Below are the code and all the weights of a small trained network. Each question names an input and a target symbol and asks about switching units off, where a switched-off unit gives its printed mean instead of its output.

import numpy as np


def w(rows, s, z=0):
    codes = np.array(rows[::2]) - 128.0
    scale = np.full(codes.shape[1], s)
    scale[-1] = z or s
    return codes * scale


def norm(h):
    return h / np.sqrt((h * h).mean(-1, keepdims=True) + 1e-5)


def f(y):
    return np.maximum(y, 0)


def softmax(a):
    e = np.exp(a - a.max(-1, keepdims=True))
    return e / e.sum(-1, keepdims=True)


def log_softmax(a):
    a = a - a.max(-1, keepdims=True)
    return a - np.log(np.exp(a).sum(-1, keepdims=True))


def net(x, mask):
    ids = ['αεζηθμξπστψω'.index(c) for c in x.split()]
    T = len(ids)
    res = E[ids] + P[:T]
    q, k, v = (norm(res) @ M[0].T for M in (Q, K, V))
    z = softmax(np.where(np.tri(T) > 0, q @ k.T / 4**0.5, -1e9)) @ v
    res = res + np.where(mask[0], z, O[0][:, -1]) @ O[0][:, :-1]
    y = f(norm(res) @ A[0][:, :-1].T + A[0][:, -1])
    res = res + np.where(mask[1:13], y, B[0][:, -1]) @ B[0][:, :-1]
    return log_softmax(norm(res)[-1] @ U[:, :-1].T + U[:, -1])


Q, K, V, O, A, B = {}, {}, {}, {}, {}, {}
E = w([
[125,138,110,148,98],'α',
[130,170,78,173,135],'ε',
[128,139,115,145,111],'ζ',
[143,134,96,128,126],'η',
[114,127,133,147,93],'θ',
[124,128,123,139,106],'μ',
[98,115,143,181,119],'ξ',
[65,157,137,153,101],'π',
[117,158,92,100,163],'σ',
[24,179,7,127,90],'τ',
[96,128,142,142,109],'ψ',
[116,149,104,133,90],'ω',
],0.019)
P = w([
[105,11,35,99,176],'0',
[163,18,133,150,139],'1',
[153,42,60,176,66],'2',
[80,81,73,84,193],'3',
[170,62,154,148,136],'4',
[150,108,91,179,48],'5',
[79,116,87,80,199],'6',
[184,88,169,148,137],'7',
[131,165,118,196,30],'8',
[67,183,114,76,209],'9',
[202,140,191,140,138],'10',
[139,237,162,198,32],'11',
[64,224,129,82,209],'12',
],0.012)
Q[0] = w([
[206,102,203,81,107],'head 1',
[134,168,152,1,96],'head 1',
[117,76,123,3,215],'head 1',
[87,168,122,139,149],'head 1',
],0.014)
K[0] = w([
[107,62,96,44,93],'head 1',
[118,118,57,141,101],'head 1',
[31,56,11,186,128],'head 1',
[86,186,145,154,188],'head 1',
],0.012)
V[0] = w([
[135,139,196,116,139],'head 1',
[91,185,131,201,123],'head 1',
[166,147,68,170,119],'head 1',
[147,110,165,176,251],'head 1',
],0.014)
O[0] = w([
[181,56,117,29,69,25],'head 1',
[66,51,36,246,222,187],'head 1',
[173,180,160,235,180,252],'head 1',
[239,79,45,70,254,204],'head 1',
],0.0086,0.004)
A[0] = w([
[37,170,218,35,92,64],'neuron 1',
[49,104,215,99,197,145],'neuron 2',
[83,73,54,165,137,45],'neuron 3',
[148,124,203,31,187,169],'neuron 4',
[187,104,207,142,201,3],'neuron 5',
[123,197,2,117,52,205],'neuron 6',
[108,244,95,101,83,124],'neuron 7',
[157,163,116,209,102,140],'neuron 8',
[46,163,144,54,141,157],'neuron 9',
[113,222,43,97,143,113],'neuron 10',
[108,135,44,11,46,124],'neuron 11',
[152,121,78,198,115,118],'neuron 12',
],0.011,0.0062)
B[0] = w([
[153,46,132,185,155,135],'neuron 1',
[159,89,100,26,159,173],'neuron 2',
[124,233,254,20,145,184],'neuron 3',
[167,249,112,164,134,150],'neuron 4',
[87,49,134,224,86,154],'neuron 5',
[59,117,225,197,170,233],'neuron 6',
[202,122,71,63,51,170],'neuron 7',
[86,121,44,73,105,254],'neuron 8',
[154,134,198,195,110,158],'neuron 9',
[111,76,138,71,55,192],'neuron 10',
[217,70,115,158,197,152],'neuron 11',
[156,113,115,41,157,237],'neuron 12',
],0.0092,0.0079)
U = w([
[116,174,96,190,74,115],'α',
[113,201,92,220,226,49],'ε',
[93,92,3,36,97,1],'ζ',
[176,206,130,73,82,143],'η',
[133,53,130,207,94,188],'θ',
[146,47,178,82,33,90],'μ',
[114,103,150,2,213,82],'ξ',
[55,147,231,162,157,176],'π',
[225,164,168,78,127,192],'σ',
[85,177,161,204,102,187],'τ',
[153,8,250,168,169,75],'ψ',
[155,189,196,217,78,218],'ω',
],0.0092,0.0038)

Each question gives the input, a string of symbols that net reads in full, and the target symbol t.
The units are the heads (4 rows each of Q, K, V and O) and the neurons (one row each of A and B). Each row of codes is followed by its name. A weight is (code - 128) times the scale printed after its matrix; where a second scale follows, it is the last column's (O, A, B and U).
mask holds one flag per unit, heads first, then neurons. A switched-off unit (its flag False) gives its mean, the last column of its rows in O or B, instead of its output. The means were averaged over made-up inputs and are rounded, as every weight is.
A unit's drop is (log p(t) with every unit on - log p(t) with that unit switched off) / (log p(t) with every unit on - log p(t) with every unit switched off).
The circuit of an input: a set's keep is (log p(t) with only the set's units on - log p(t) with every unit switched off) / (log p(t) with every unit on - log p(t) with every unit switched off). Starting from the 12 units with the biggest drops (on a tie, the unit counted first), units are removed one at a time, each time the one whose removal leaves the highest keep (on an exact tie, the one counted first), for as long as the keep stays at least 0.8.
units of the circuit, in order: the units of the circuit, biggest drop first
unit that matters most: the unit with the biggest drop
top k neurons: the k neurons with the biggest drops, biggest first
input η ζ ζ σ η ζ, target η: units of the circuit, in order : [head 1]
input π ζ π τ ψ ζ μ π μ α, target π: units of the circuit, in order : [head 1; neuron 3]
input μ ζ π σ τ σ ζ ξ ξ, target ξ: units of the circuit, in order : [head 1; neuron 3]
input θ ω ξ ζ ζ ψ α ζ π, target ζ: top 3 neurons : [neuron 8; neuron 12; neuron 7]
input ζ ζ ζ η ζ σ ζ ψ ψ σ π, target ξ: units of the circuit, in order : [head 1; neuron 3]
input ψ μ ψ μ θ π ψ π θ, target π: units of the circuit, in order : [head 1; neuron 3; neuron 6]
input ζ μ π σ ζ ε, target ζ: units of the circuit, in order : [neuron 8; neuron 12]
input θ η π ξ ζ ζ ζ ζ ψ α μ ω, target μ: top 2 neurons : [neuron 7; neuron 6]
input ζ ε ε ψ ψ η ζ ζ θ ψ ψ ω, target ψ: top 2 neurons : [neuron 6; neuron 11]
input ζ ζ ζ ψ, target ψ: top 2 neurons : [neuron 9; neuron 1]
input ψ π ζ ψ ψ, target σ: units of the circuit, in order : [head 1; neuron 4; neuron 8]
input ψ ψ π, target ψ: units of the circuit, in order : [head 1; neuron 11; neuron 6]
input ψ ζ ζ ψ ψ μ, target ψ: units of the circuit, in order : [head 1; neuron 6; neuron 11]
input ε π α ξ ζ, target θ: top 2 neurons : [neuron 5; neuron 3]
input μ ζ ψ σ ξ μ ζ μ σ, target μ: units of the circuit, in order : [neuron 7; neuron 6; neuron 10]
input ξ σ τ ω ψ α θ ζ ξ, target ζ: unit that matters most : neuron 8
input ε ψ ε ψ ψ ζ ψ α α ψ ζ ψ, target ζ: units of the circuit, in order : [neuron 8; head 1]
input ψ ζ ζ, target ζ: units of the circuit, in order : [neuron 8; head 1; neuron 12; neuron 3]
input σ α ψ τ ζ ε ξ α ψ ξ ξ ψ, target ξ: units of the circuit, in order : [head 1; neuron 3]
input ζ ξ ψ ψ η μ, target η: unit that matters most : head 1
input ω ω ζ π π ω ζ ψ σ, target ψ: top 2 neurons : [neuron 6; neuron 11]
input π ζ σ ξ ψ ζ σ θ ζ, target θ: top 2 neurons : [neuron 6; neuron 3]
input μ π ζ τ ξ τ, target ξ: top 2 neurons : [neuron 3; neuron 6]
input μ ξ ζ ζ ξ θ ω, target π: top 2 neurons : [neuron 6; neuron 9]
input π ε π ε ε ζ μ μ, target ω: top 2 neurons : [neuron 4; neuron 12]
